Here is a tiny trained network, its code and every weight. The questions are about switching its units off for an input and a class, where a switched-off unit gives its printed mean instead of its output.

import numpy as np


def w(rows, s, z=0):
    codes = np.array(rows[::2]) - 128.0
    scale = np.full(codes.shape[1], s)
    scale[-1] = z or s
    return codes * scale


def f(y):
    return y / 2 * (1 + np.tanh(0.7978845608 * (y + 0.044715 * y**3)))


def log_softmax(a):
    a = a - a.max(-1, keepdims=True)
    return a - np.log(np.exp(a).sum(-1, keepdims=True))


def net(x, mask):
    res = np.array(x, float).reshape(1, 6) / 4 @ E
    y = f(res @ A[0][:, :-1].T + A[0][:, -1])
    res = res + np.where(mask, y, B[0][:, -1]) @ B[0][:, :-1]
    return log_softmax(res[-1] @ U[:, :-1].T + U[:, -1])


A, B = {}, {}
E = w([
[75,228,47],'x0',
[129,117,214],'x1',
[160,115,2],'x2',
[241,153,149],'x3',
[172,207,125],'x4',
[96,98,63],'x5',
],0.0093)
A[0] = w([
[103,210,128,197],'neuron 0',
[147,180,90,99],'neuron 1',
[176,79,105,42],'neuron 2',
[110,116,152,2],'neuron 3',
[249,66,124,103],'neuron 4',
[146,114,75,99],'neuron 5',
[149,138,219,167],'neuron 6',
[24,113,129,94],'neuron 7',
[135,97,132,85],'neuron 8',
[122,99,137,139],'neuron 9',
[147,117,167,118],'neuron 10',
[106,184,105,101],'neuron 11',
[139,213,100,123],'neuron 12',
],0.014,0.0062)
B[0] = w([
[151,177,35,212],'neuron 0',
[161,130,148,173],'neuron 1',
[209,131,136,154],'neuron 2',
[118,140,199,126],'neuron 3',
[148,21,102,230],'neuron 4',
[162,254,222,170],'neuron 5',
[50,136,200,254],'neuron 6',
[70,114,116,211],'neuron 7',
[131,100,102,134],'neuron 8',
[117,108,94,151],'neuron 9',
[145,110,244,171],'neuron 10',
[161,183,139,170],'neuron 11',
[189,129,124,196],'neuron 12',
],0.0083,0.01)
U = w([
[254,145,127,206],'0',
[77,172,130,185],'1',
[134,93,234,3],'2',
[174,229,182,124],'3',
[219,198,52,108],'4',
],0.011)

Each question gives the input, the list of numbers given to net, and the class t.
The units are the neurons (one row each of A and B). Each row of codes is followed by its name. A weight is (code - 128) times the scale printed after its matrix; where a second scale follows, it is the last column's (A, B and U).
mask holds one flag per neuron, in row order. A switched-off neuron (its flag False) gives its mean, the last column of its row in B, instead of its output. The means were averaged over made-up inputs and are rounded, as every weight is.
A unit's drop is (log p(t) with every unit on - log p(t) with that unit switched off) / (log p(t) with every unit on - log p(t) with every unit switched off).
The circuit of an input: a set's keep is (log p(t) with only the set's units on - log p(t) with every unit switched off) / (log p(t) with every unit on - log p(t) with every unit switched off). Starting from the 12 units with the biggest drops (on a tie, the unit counted first), units are removed one at a time, each time the one whose removal leaves the highest keep (on an exact tie, the one counted first), for as long as the keep stays at least 0.8.
circuit, biggest first: the units of the circuit, biggest drop first
unit that matters most: the unit with the biggest drop
k most important neurons: the k neurons with the biggest drops, biggest first
drop when u is switched off: that unit's drop, to one decimal
input [1,-4,-2,5,-5,-7], class 2: unit that matters most => neuron 0
input [0,-8,4,-8,4,-7], class 4: circuit, biggest first => neuron 6; neuron 0
input [6,-8,-1,1,-5,1], class 4: circuit, biggest first => neuron 6; neuron 0
input [8,1,4,1,-3,-8], class 4: circuit, biggest first => neuron 0; neuron 6
input [-2,-1,-4,6,3,-6], class 2: circuit, biggest first => neuron 6; neuron 4
input [1,6,2,4,-2,-1], class 2: circuit, biggest first => neuron 0; neuron 12; neuron 11
input [8,-2,4,1,-8,-6], class 4: circuit, biggest first => neuron 6; neuron 0
input [1,-8,-2,-2,6,-2], class 4: circuit, biggest first => neuron 0; neuron 6
input [7,-3,-4,3,0,8], class 4: 2 most important neurons => neuron 0; neuron 6
input [4,4,-4,6,-7,-7], class 2: 2 most important neurons => neuron 6; neuron 10
input [4,3,1,6,8,0], class 4: 2 most important neurons => neuron 0; neuron 10
input [7,-5,4,-3,-6,-3], class 4: 2 most important neurons => neuron 6; neuron 0
input [7,-6,6,-8,-3,6], class 4: drop when neuron 11 is switched off => 0.3
input [8,-4,0,-4,7,-7], class 4: circuit, biggest first => neuron 0
input [-1,-8,-6,-5,5,7], class 4: drop when neuron 0 is switched off => 0.3
input [3,6,-1,6,-5,-2], class 2: drop when neuron 0 is switched off => 0.2
